Below is a small trained network, with its code and all its weights. Each question gives an input and a class and asks what happens when units are switched off, that is, made to give their printed mean instead of their output.

import numpy as np


def w(rows, s, z=0):
    codes = np.array(rows[::2]) - 128.0
    scale = np.full(codes.shape[1], s)
    scale[-1] = z or s
    return codes * scale


def f(y):
    return np.maximum(y, 0)


def log_softmax(a):
    a = a - a.max(-1, keepdims=True)
    return a - np.log(np.exp(a).sum(-1, keepdims=True))


def net(x, mask):
    res = np.array(x, float).reshape(1, 5) / 4 @ E
    y = f(res @ A[0][:, :-1].T + A[0][:, -1])
    res = res + np.where(mask, y, B[0][:, -1]) @ B[0][:, :-1]
    return log_softmax(res[-1] @ U[:, :-1].T + U[:, -1])


A, B = {}, {}
E = w([
[217,150,49,138,188,198,211],'x0',
[143,100,130,124,107,101,165],'x1',
[147,47,150,208,202,88,68],'x2',
[253,215,173,100,105,77,72],'x3',
[124,133,135,136,128,102,160],'x4',
],0.012)
A[0] = w([
[185,130,48,131,172,149,171,176],'N0',
[6,97,158,161,129,118,107,251],'N1',
[161,62,140,164,189,101,95,162],'N2',
[142,71,137,143,161,125,123,127],'N3',
[205,141,135,118,167,161,167,145],'N4',
[137,139,199,140,123,45,94,205],'N5',
[159,108,149,140,173,89,69,126],'N6',
[98,148,124,92,133,103,176,236],'N7',
[87,76,84,181,203,149,167,183],'N8',
[138,78,129,202,174,114,90,173],'N9',
[193,129,164,166,201,102,111,123],'N10',
[139,218,166,58,81,101,101,226],'N11',
[85,131,132,85,130,208,154,194],'N12',
[77,114,131,121,84,149,123,255],'N13',
[131,149,168,91,109,91,90,166],'N14',
],0.015,0.0061)
B[0] = w([
[194,193,62,154,222,237,201,223],'N0',
[148,22,144,118,141,34,119,255],'N1',
[120,114,209,221,152,114,112,222],'N2',
[97,156,146,205,194,127,88,180],'N3',
[208,209,119,123,163,194,150,203],'N4',
[50,136,136,178,52,179,33,215],'N5',
[57,149,193,220,76,144,159,194],'N6',
[92,42,49,52,136,156,112,178],'N7',
[65,71,128,239,254,105,135,241],'N8',
[168,109,179,239,162,68,99,223],'N9',
[179,197,248,183,124,153,157,206],'N10',
[125,192,62,24,55,173,85,233],'N11',
[79,17,60,34,181,152,199,195],'N12',
[81,52,57,16,132,4,177,197],'N13',
[64,139,137,63,45,196,115,184],'N14',
],0.0087,0.021)
U = w([
[109,75,100,38,117,55,163,234],'0',
[124,93,149,157,146,28,66,195],'1',
[106,173,78,70,60,157,98,116],'2',
[74,142,220,161,65,171,114,69],'3',
[109,98,64,98,179,192,214,138],'4',
[140,128,128,180,232,131,152,5],'5',
[208,239,80,52,149,163,136,202],'6',
[216,245,190,180,128,142,152,67],'7',
],0.011,0.0026)

Each question gives the input, the list of numbers given to net, and the class t.
The units are the neurons (one row each of A and B). Each row of codes is followed by its name. A weight is (code - 128) times the scale printed after its matrix; where a second scale follows, it is the last column's (A, B and U).
mask holds one flag per neuron, in row order. A switched-off neuron (its flag False) gives its mean, the last column of its row in B, instead of its output. The means were averaged over made-up inputs and are rounded, as every weight is.
A unit's drop is (log p(t) with every unit on - log p(t) with that unit switched off) / (log p(t) with every unit on - log p(t) with every unit switched off).
The circuit of an input: a set's keep is (log p(t) with only the set's units on - log p(t) with every unit switched off) / (log p(t) with every unit on - log p(t) with every unit switched off). Starting from the 12 units with the biggest drops (on a tie, the unit counted first), units are removed one at a time, each time the one whose removal leaves the highest keep (on an exact tie, the one counted first), for as long as the keep stays at least 0.8.
units of the circuit, in order: the units of the circuit, biggest drop first
k most important neurons: the k neurons with the biggest drops, biggest first
drop of u: that unit's drop, to one decimal
input [0,-1,6,-6,5], class 1: units of the circuit, in order => N1
input [0,7,-6,1,4], class 2: units of the circuit, in order => N8, N11
input [3,-8,-8,2,-1], class 6: 2 most important neurons => N11, N8
input [6,7,-3,1,7], class 6: 3 most important neurons => N4, N8, N1
input [-8,7,7,1,7], class 3: 2 most important neurons => N5, N6
input [-1,-1,-6,0,4], class 0: 2 most important neurons => N5, N0
input [0,2,7,6,4], class 3: 3 most important neurons => N5, N0, N6
input [-8,4,-2,7,5], class 2: drop of N11 => 0.2
input [-1,8,-3,5,8], class 2: drop of N4 => 0.0
input [-1,0,8,4,4], class 3: drop of N5 => 0.1
